grid =
[[119 134 129 126 113 131 135 119 135 125 115 109 113 124 129 144]
 [115 120 135 137 118 132 138 138 147 139 129 123 113 121 135 128]
 [113 130 130 111 128 128 135 106 141 140 127 119 113 118 130 127]
 [117 137 129 123 116 133 133 113 139 129 121 110 113 124 129 137]
 [120 132 129 128 112 133 135 116 137 122 117 109 113 127 129 142]
 [145 135 125 130 137 121 123 130 117 113 122 130 113 144 125 130]
 [116 118 131 139 111 135 137 142 141 137 126 125 113 120 131 126]
 [145 133 128 132 143 120 119 133 123 113 126 131 113 146 128 129]
 [134 129 128 115 146 128 119 113 124 136 146 137 113 119 128 129]
 [116 135 130 121 118 133 135 110 140 129 121 113 113 122 130 138]
 [132 126 127 116 147 128 117 113 125 137 142 132 113 121 127 128]]
Rows and columns are counted from 1.
(1, 1) => 119
(4, 14) => 124
(4, 5) => 116
(11, 12) => 132
(7, 5) => 111
(7, 6) => 135
(2, 5) => 118
(11, 16) => 128
(9, 3) => 128
(5, 14) => 127
(7, 10) => 137
(8, 16) => 129
(1, 15) => 129
(11, 13) => 113
(1, 11) => 115
(11, 11) => 142
(3, 4) => 111
(3, 15) => 130
(11, 6) => 128
(3, 13) => 113
(5, 16) => 142
(2, 8) => 138
(6, 11) => 122
(1, 9) => 135
(10, 16) => 138
(9, 7) => 119
(5, 2) => 132
(7, 3) => 131
(8, 4) => 132
(9, 8) => 113
(1, 5) => 113
(5, 13) => 113

M =
[[132 138 127 134 129 140 116 129 149 130 136]
 [122 114 142 128 122 121 145 118 138 131 133]
 [129 149 130 135 134 139 117 140 127 124 137]
 [129 139 139 126 146 130 118 128 147 138 131]
 [134 133 123 119 145 126 112 121 134 144 115]
 [119 146 147 132 137 120 124 125 122 128 126]
 [127 134 123 144 134 131 127 148 128 128 142]
 [136 122 103 136 133 134 121 130 138 138 130]
 [124 119 128 132 109 128 141 119 138 123 141]
 [124 141 117 130 116 131 113 111 133 129 122]
 [125 131 136 116 125 119 130 123 109 119 110]
 [124 140 115 132 118 131 115 110 132 129 121]
 [116 146 144 134 134 120 126 125 122 129 126]
 [126 133 138 125 112 139 129 116 137 117 132]
 [123 141 112 131 117 131 119 110 135 130 120]
 [117 126 123 139 133 109 129 127 115 134 117]]
Indices start at 1.
row 1 col 1 => 132
row 1 col 8 => 129
row 6 col 2 => 146
row 7 col 7 => 127
row 4 col 9 => 147
row 9 col 7 => 141
row 6 col 6 => 120
row 4 col 4 => 126
row 15 col 6 => 131
row 16 col 3 => 123
row 2 col 7 => 145
row 12 col 3 => 115
row 11 col 2 => 131
row 10 col 1 => 124
row 16 col 5 => 133
row 16 col 1 => 117
row 5 col 11 => 115
row 11 col 9 => 109
row 9 col 8 => 119
row 14 col 10 => 117
row 13 col 2 => 146
row 3 col 7 => 117
row 3 col 5 => 134
row 13 col 7 => 126
row 9 col 4 => 132
row 5 col 6 => 126
row 2 col 5 => 122
row 7 col 11 => 142
row 12 col 10 => 129
row 6 col 1 => 119
row 6 col 4 => 132
row 10 col 11 => 122
row 6 col 11 => 126
row 11 col 5 => 125
row 13 col 8 => 125
row 1 col 3 => 127
row 14 col 9 => 137
row 3 col 4 => 135

X =
[[130 141 123 132 133 125 129 126 132 134 129 126 128]
 [138 124 126 130 127 122 126 125 127 139 130 124 130]
 [138 118 127 131 130 138 133 127 116 124 128 126 129]
 [137 119 133 125 128 129 125 118 120 132 130 129 124]
 [121 117 129 130 112 132 131 130 129 130 131 128 125]
 [131 115 126 129 123 108 127 127 117 139 126 126 133]
 [121 129 131 123 132 140 120 137 142 136 127 129 130]
 [115 130 130 129 118 130 133 125 134 125 130 132 122]
 [129 130 122 131 131 133 130 126 128 127 127 122 125]
 [122 134 129 129 129 144 124 124 140 131 129 127 132]
 [125 125 134 130 127 127 128 125 104 130 127 127 122]
 [113 121 121 134 129 112 125 137 133 128 127 129 127]]
Indices start at 1.
(1, 1) = 130
(9, 5) = 131
(3, 11) = 128
(1, 13) = 128
(11, 9) = 104
(10, 3) = 129
(7, 1) = 121
(5, 2) = 117
(2, 7) = 126
(8, 5) = 118
(3, 10) = 124
(9, 8) = 126
(8, 9) = 134
(4, 4) = 125
(9, 3) = 122
(4, 6) = 129
(12, 3) = 121
(2, 12) = 124
(6, 3) = 126
(3, 4) = 131
(4, 10) = 132
(4, 1) = 137
(12, 10) = 128
(6, 10) = 139
(6, 12) = 126
(10, 1) = 122
(9, 11) = 127
(5, 13) = 125
(11, 6) = 127
(4, 13) = 124
(8, 7) = 133
(1, 5) = 133
(4, 9) = 120
(1, 11) = 129
(10, 2) = 134
(5, 12) = 128
(8, 11) = 130
(6, 4) = 129
(3, 5) = 130

W =
[[118 120 119 129 129 122 136 149]
 [126 122 117 133 123 128 118 135]
 [131 130 128 127 128 128 128 126]
 [124 130 128 131 132 126 121 125]
 [126 122 116 132 123 126 121 135]
 [114 128 122 134 115 121 125 117]
 [120 142 135 124 128 136 115 111]
 [121 120 132 134 124 134 133 133]
 [121 131 126 134 128 125 121 124]
 [128 132 127 127 126 127 125 123]
 [122 114 138 132 119 139 136 125]
 [125 130 127 127 130 125 121 125]
 [116 118 118 129 128 122 136 151]
 [125 121 114 133 122 125 118 137]]
Rows and columns are counted from 1.
(1, 1)	118
(14, 2)	121
(12, 8)	125
(9, 7)	121
(5, 6)	126
(12, 1)	125
(13, 6)	122
(3, 1)	131
(2, 4)	133
(7, 2)	142
(5, 8)	135
(1, 8)	149
(12, 3)	127
(12, 7)	121
(14, 5)	122
(11, 8)	125
(1, 3)	119
(9, 8)	124
(14, 4)	133
(6, 3)	122
(3, 7)	128
(7, 4)	124
(5, 5)	123
(9, 1)	121
(1, 5)	129
(8, 7)	133
(13, 1)	116
(2, 2)	122
(8, 1)	121
(6, 7)	125
(3, 2)	130
(3, 4)	127
(10, 2)	132
(7, 6)	136
(1, 2)	120

arr =
[[127 151 131 126 130 119 123 140 115 106]
 [127 152 131 126 130 119 122 141 115 104]
 [127 131 129 127 126 127 128 130 122 125]
 [132 125 124 131 138 128 125 126 138 130]
 [134 126 122 134 145 127 123 126 146 129]
 [126 137 131 126 125 125 127 133 118 119]
 [135 126 121 135 149 126 122 126 150 128]
 [127 131 129 127 126 127 128 130 122 125]
 [134 126 122 134 146 127 123 126 147 129]
 [129 126 127 129 132 128 127 127 131 130]
 [127 133 130 126 125 126 128 131 120 123]
 [127 133 130 127 125 127 128 131 121 124]
 [130 126 126 130 133 128 127 127 133 130]]
Indices start at 1.
(1, 1)	127
(4, 8)	126
(1, 7)	123
(2, 5)	130
(8, 9)	122
(7, 1)	135
(2, 9)	115
(3, 4)	127
(1, 10)	106
(6, 10)	119
(12, 6)	127
(13, 4)	130
(5, 7)	123
(8, 5)	126
(13, 5)	133
(12, 9)	121
(13, 7)	127
(2, 1)	127
(1, 2)	151
(11, 9)	120
(10, 10)	130
(7, 10)	128
(6, 4)	126
(10, 9)	131
(5, 2)	126
(8, 1)	127
(5, 9)	146
(4, 9)	138
(3, 2)	131
(11, 10)	123
(11, 8)	131
(13, 2)	126
(5, 4)	134
(4, 1)	132
(5, 8)	126
(3, 5)	126
(2, 4)	126

A =
[[109 125 124 128 126 126 108]
 [121 118 120 128 121 140 127]
 [121 117 106 128 107 134 126]
 [121 115 102 128 102 131 125]
 [110 141 106 128 108 132 113]
 [115 124 119 128 120 112 114]
 [112 129 128 128 130 149 114]
 [119 104 151 128 152 137 119]
 [126 102 122 128 122 123 126]
 [143 136 105 128 104 134 148]
 [126 100 142 128 142 140 129]]
Indices start at 1.
(1, 1) => 109
(4, 4) => 128
(7, 2) => 129
(2, 6) => 140
(8, 1) => 119
(1, 6) => 126
(6, 7) => 114
(3, 6) => 134
(7, 6) => 149
(11, 5) => 142
(10, 2) => 136
(2, 7) => 127
(3, 5) => 107
(6, 4) => 128
(5, 2) => 141
(2, 2) => 118
(8, 7) => 119
(3, 4) => 128
(5, 4) => 128
(2, 5) => 121
(5, 7) => 113
(4, 7) => 125
(11, 1) => 126
(8, 3) => 151
(6, 6) => 112
(10, 1) => 143
(10, 7) => 148
